Here is a tiny trained network, its code and every weight. The questions are about switching its units off for an input and a target symbol, where a switched-off unit gives its printed mean instead of its output.

import numpy as np


def w(rows, s, z=0):
    codes = np.array(rows[::2]) - 128.0
    scale = np.full(codes.shape[1], s)
    scale[-1] = z or s
    return codes * scale


def norm(h):
    return h / np.sqrt((h * h).mean(-1, keepdims=True) + 1e-5)


def f(y):
    return np.maximum(y, 0)


def softmax(a):
    e = np.exp(a - a.max(-1, keepdims=True))
    return e / e.sum(-1, keepdims=True)


def log_softmax(a):
    a = a - a.max(-1, keepdims=True)
    return a - np.log(np.exp(a).sum(-1, keepdims=True))


def net(x, mask):
    ids = ['ΘΞΠαβγδεζλμστφψω'.index(c) for c in x.split()]
    T = len(ids)
    res = E[ids] + P[:T]
    q, k, v = (norm(res) @ M[0].T for M in (Q, K, V))
    z = softmax(np.where(np.tri(T) > 0, q @ k.T / 2**0.5, -1e9)) @ v
    res = res + np.where(mask[0], z, O[0][:, -1]) @ O[0][:, :-1]
    y = f(norm(res) @ A[0][:, :-1].T + A[0][:, -1])
    res = res + np.where(mask[1:17], y, B[0][:, -1]) @ B[0][:, :-1]
    return log_softmax(norm(res)[-1] @ U[:, :-1].T + U[:, -1])


Q, K, V, O, A, B = {}, {}, {}, {}, {}, {}
E = w([
[164,130,96,85],'Θ',
[107,121,86,64],'Ξ',
[151,127,90,82],'Π',
[155,131,92,85],'α',
[110,126,96,72],'β',
[140,122,83,76],'γ',
[32,100,146,70],'δ',
[137,107,77,65],'ε',
[6,81,171,62],'ζ',
[35,104,142,81],'λ',
[208,76,107,73],'μ',
[150,62,247,149],'σ',
[144,35,86,74],'τ',
[68,66,196,171],'φ',
[170,174,180,113],'ψ',
[50,198,49,248],'ω',
],0.014)
P = w([
[38,142,125,31],'0',
[37,97,86,14],'1',
[51,74,92,43],'2',
[70,60,78,67],'3',
[85,48,67,95],'4',
[102,35,64,117],'5',
[123,10,53,133],'6',
[132,6,46,149],'7',
[147,2,23,155],'8',
],0.0069)
Q[0] = w([
[95,65,45,102],'h1',
[120,5,125,87],'h1',
],0.021)
K[0] = w([
[140,30,93,212],'h1',
[165,32,74,253],'h1',
],0.0077)
V[0] = w([
[4,104,137,190],'h1',
[111,206,44,126],'h1',
],0.012)
O[0] = w([
[145,25,167,147,252],'h1',
[8,61,79,220,80],'h1',
],0.013,0.0021)
A[0] = w([
[217,48,118,101,151],'n1',
[79,162,104,166,150],'n2',
[162,54,154,186,123],'n3',
[174,176,145,112,114],'n4',
[64,76,110,67,144],'n5',
[147,120,110,75,117],'n6',
[163,160,143,24,100],'n7',
[134,169,86,133,162],'n8',
[96,122,253,143,157],'n9',
[165,142,167,125,92],'n10',
[151,133,55,120,80],'n11',
[156,96,110,28,146],'n12',
[194,85,115,207,254],'n13',
[131,167,121,159,188],'n14',
[93,182,112,186,151],'n15',
[84,162,168,88,147],'n16',
],0.014,0.007)
B[0] = w([
[133,188,139,156,235],'n1',
[186,168,204,50,175],'n2',
[6,177,142,151,180],'n3',
[60,154,141,118,159],'n4',
[189,109,99,107,244],'n5',
[88,114,145,165,186],'n6',
[134,134,87,236,219],'n7',
[86,80,165,88,175],'n8',
[207,151,2,109,163],'n9',
[212,210,198,110,143],'n10',
[167,95,74,111,166],'n11',
[110,98,177,165,255],'n12',
[13,196,125,180,209],'n13',
[52,104,169,196,153],'n14',
[131,129,237,158,162],'n15',
[198,149,73,207,160],'n16',
],0.0075,0.0099)
U = w([
[113,103,130,130,170],'Θ',
[85,180,139,90,224],'Ξ',
[122,198,32,147,53],'Π',
[103,138,126,113,254],'α',
[96,147,129,103,80],'β',
[95,148,132,113,71],'γ',
[111,134,132,119,56],'δ',
[181,177,153,119,220],'ε',
[129,98,131,124,190],'ζ',
[110,148,134,137,6],'λ',
[133,88,230,163,44],'μ',
[9,96,190,161,70],'σ',
[167,106,105,202,78],'τ',
[111,130,120,122,89],'φ',
[118,120,126,124,141],'ψ',
[110,132,131,114,71],'ω',
],0.015,0.0032)

Each question gives the input, a string of symbols that net reads in full, and the target symbol t.
The units are the heads (2 rows each of Q, K, V and O) and the neurons (one row each of A and B). Each row of codes is followed by its name. A weight is (code - 128) times the scale printed after its matrix; where a second scale follows, it is the last column's (O, A, B and U).
mask holds one flag per unit, heads first, then neurons. A switched-off unit (its flag False) gives its mean, the last column of its rows in O or B, instead of its output. The means were averaged over made-up inputs and are rounded, as every weight is.
A unit's drop is (log p(t) with every unit on - log p(t) with that unit switched off) / (log p(t) with every unit on - log p(t) with every unit switched off).
The circuit of an input: a set's keep is (log p(t) with only the set's units on - log p(t) with every unit switched off) / (log p(t) with every unit on - log p(t) with every unit switched off). Starting from the 12 units with the biggest drops (on a tie, the unit counted first), units are removed one at a time, each time the one whose removal leaves the highest keep (on an exact tie, the one counted first), for as long as the keep stays at least 0.8.
circuit, biggest first: the units of the circuit, biggest drop first
top k neurons: the k neurons with the biggest drops, biggest first
drop when u is switched off: that unit's drop, to one decimal
input φ τ Θ α, target τ: top 2 neurons => n7; n3
input Θ τ α σ β, target ε: circuit, biggest first => h1
input μ μ Θ Ξ, target Π: top 2 neurons => n16; n7
input α Θ μ μ γ, target Π: top 2 neurons => n7; n13
input Θ λ ω Θ, target σ: top 2 neurons => n3; n13
input Π Θ τ μ Θ ζ, target Π: circuit, biggest first => h1; n16
input λ μ Θ, target Π: top 4 neurons => n7; n16; n13; n3
input τ ε τ μ Θ λ, target τ: top 2 neurons => n16; n13
input μ α Θ τ γ, target τ: circuit, biggest first => n13; n12; n7; h1
input ε Θ Π τ, target τ: top 2 neurons => n7; n1
input Ξ μ ε α σ λ ω Π Ξ, target σ: circuit, biggest first => h1; n3
input Π φ δ β σ λ γ Θ Θ, target Π: top 2 neurons => n11; n15
input Θ Θ δ φ, target μ: top 2 neurons => n9; n3
input Θ Ξ Θ ω μ Θ, target σ: circuit, biggest first => h1
input Π μ ω τ τ δ Ξ, target τ: drop when n5 is switched off => 0.1
input μ δ σ Π, target ε: drop when h1 is switched off => 0.7
input μ Π σ β γ Ξ μ, target Π: drop when n4 is switched off => 0.1
